Below are the code and all the weights of a small trained network. Each question names an input and a class and asks about switching units off, where a switched-off unit gives its printed mean instead of its output.

import numpy as np


def w(rows, s, z=0):
    codes = np.array(rows[::2]) - 128.0
    scale = np.full(codes.shape[1], s)
    scale[-1] = z or s
    return codes * scale


def f(y):
    return np.maximum(y, 0)


def log_softmax(a):
    a = a - a.max(-1, keepdims=True)
    return a - np.log(np.exp(a).sum(-1, keepdims=True))


def net(x, mask):
    res = np.array(x, float).reshape(1, 5) / 4 @ E
    y = f(res @ A[0][:, :-1].T + A[0][:, -1])
    res = res + np.where(mask, y, B[0][:, -1]) @ B[0][:, :-1]
    return log_softmax(res[-1] @ U[:, :-1].T + U[:, -1])


A, B = {}, {}
E = w([
[117,127,125,109,118,120],'x0',
[11,20,80,239,165,10],'x1',
[170,217,22,224,2,80],'x2',
[131,126,132,138,126,135],'x3',
[108,124,119,105,115,125],'x4',
],0.0065)
A[0] = w([
[97,112,203,63,202,126,247],'n1',
[100,54,252,49,247,156,188],'n2',
[173,210,41,184,9,91,243],'n3',
[129,202,84,158,62,108,250],'n4',
[14,22,75,255,143,54,56],'n5',
[216,243,209,47,65,195,3],'n6',
[190,211,146,79,86,219,31],'n7',
],0.0057,0.00064)
B[0] = w([
[157,105,87,213,75,172,188],'n1',
[227,8,3,239,4,208,226],'n2',
[202,56,49,215,57,187,228],'n3',
[178,99,63,182,60,183,188],'n4',
[47,204,201,36,216,34,254],'n5',
[71,190,191,47,216,51,219],'n6',
[76,161,203,44,216,60,197],'n7',
],0.0059,0.0086)
U = w([
[201,56,45,191,3,219,254],'0',
[39,198,231,44,245,32,2],'1',
],0.0073,0.00091)

Each question gives the input, the list of numbers given to net, and the class t.
The units are the neurons (one row each of A and B). Each row of codes is followed by its name. A weight is (code - 128) times the scale printed after its matrix; where a second scale follows, it is the last column's (A, B and U).
mask holds one flag per neuron, in row order. A switched-off neuron (its flag False) gives its mean, the last column of its row in B, instead of its output. The means were averaged over made-up inputs and are rounded, as every weight is.
A unit's drop is (log p(t) with every unit on - log p(t) with that unit switched off) / (log p(t) with every unit on - log p(t) with every unit switched off).
The circuit of an input: a set's keep is (log p(t) with only the set's units on - log p(t) with every unit switched off) / (log p(t) with every unit on - log p(t) with every unit switched off). Starting from all 7 units, units are removed one at a time, each time the one whose removal leaves the highest keep (on an exact tie, the one counted first), for as long as the keep stays at least 0.8.
circuit, biggest first: the units of the circuit, biggest drop first
k most important neurons: the k neurons with the biggest drops, biggest first
drop when u is switched off: that unit's drop, to one decimal
input [5,8,3,5,6], class 1: circuit, biggest first -> (n5)
input [8,-6,4,7,1], class 1: 2 most important neurons -> (n6 n7)
input [-8,-5,-5,1,2], class 0: 3 most important neurons -> (n2 n5 n1)
input [-2,6,-6,0,1], class 0: 2 most important neurons -> (n2 n6)
input [-2,7,4,5,-5], class 1: 2 most important neurons -> (n5 n2)
input [1,-7,-8,-6,-7], class 0: 3 most important neurons -> (n2 n5 n1)
input [1,-4,-5,-6,6], class 0: 3 most important neurons -> (n2 n5 n1)
input [-8,-8,7,5,1], class 1: 3 most important neurons -> (n6 n7 n2)
input [-1,4,3,-4,-3], class 1: 3 most important neurons -> (n2 n5 n1)
input [-2,4,-7,3,-8], class 0: drop when n2 is switched off -> 0.7
input [4,4,1,3,-4], class 1: drop when n2 is switched off -> 0.2
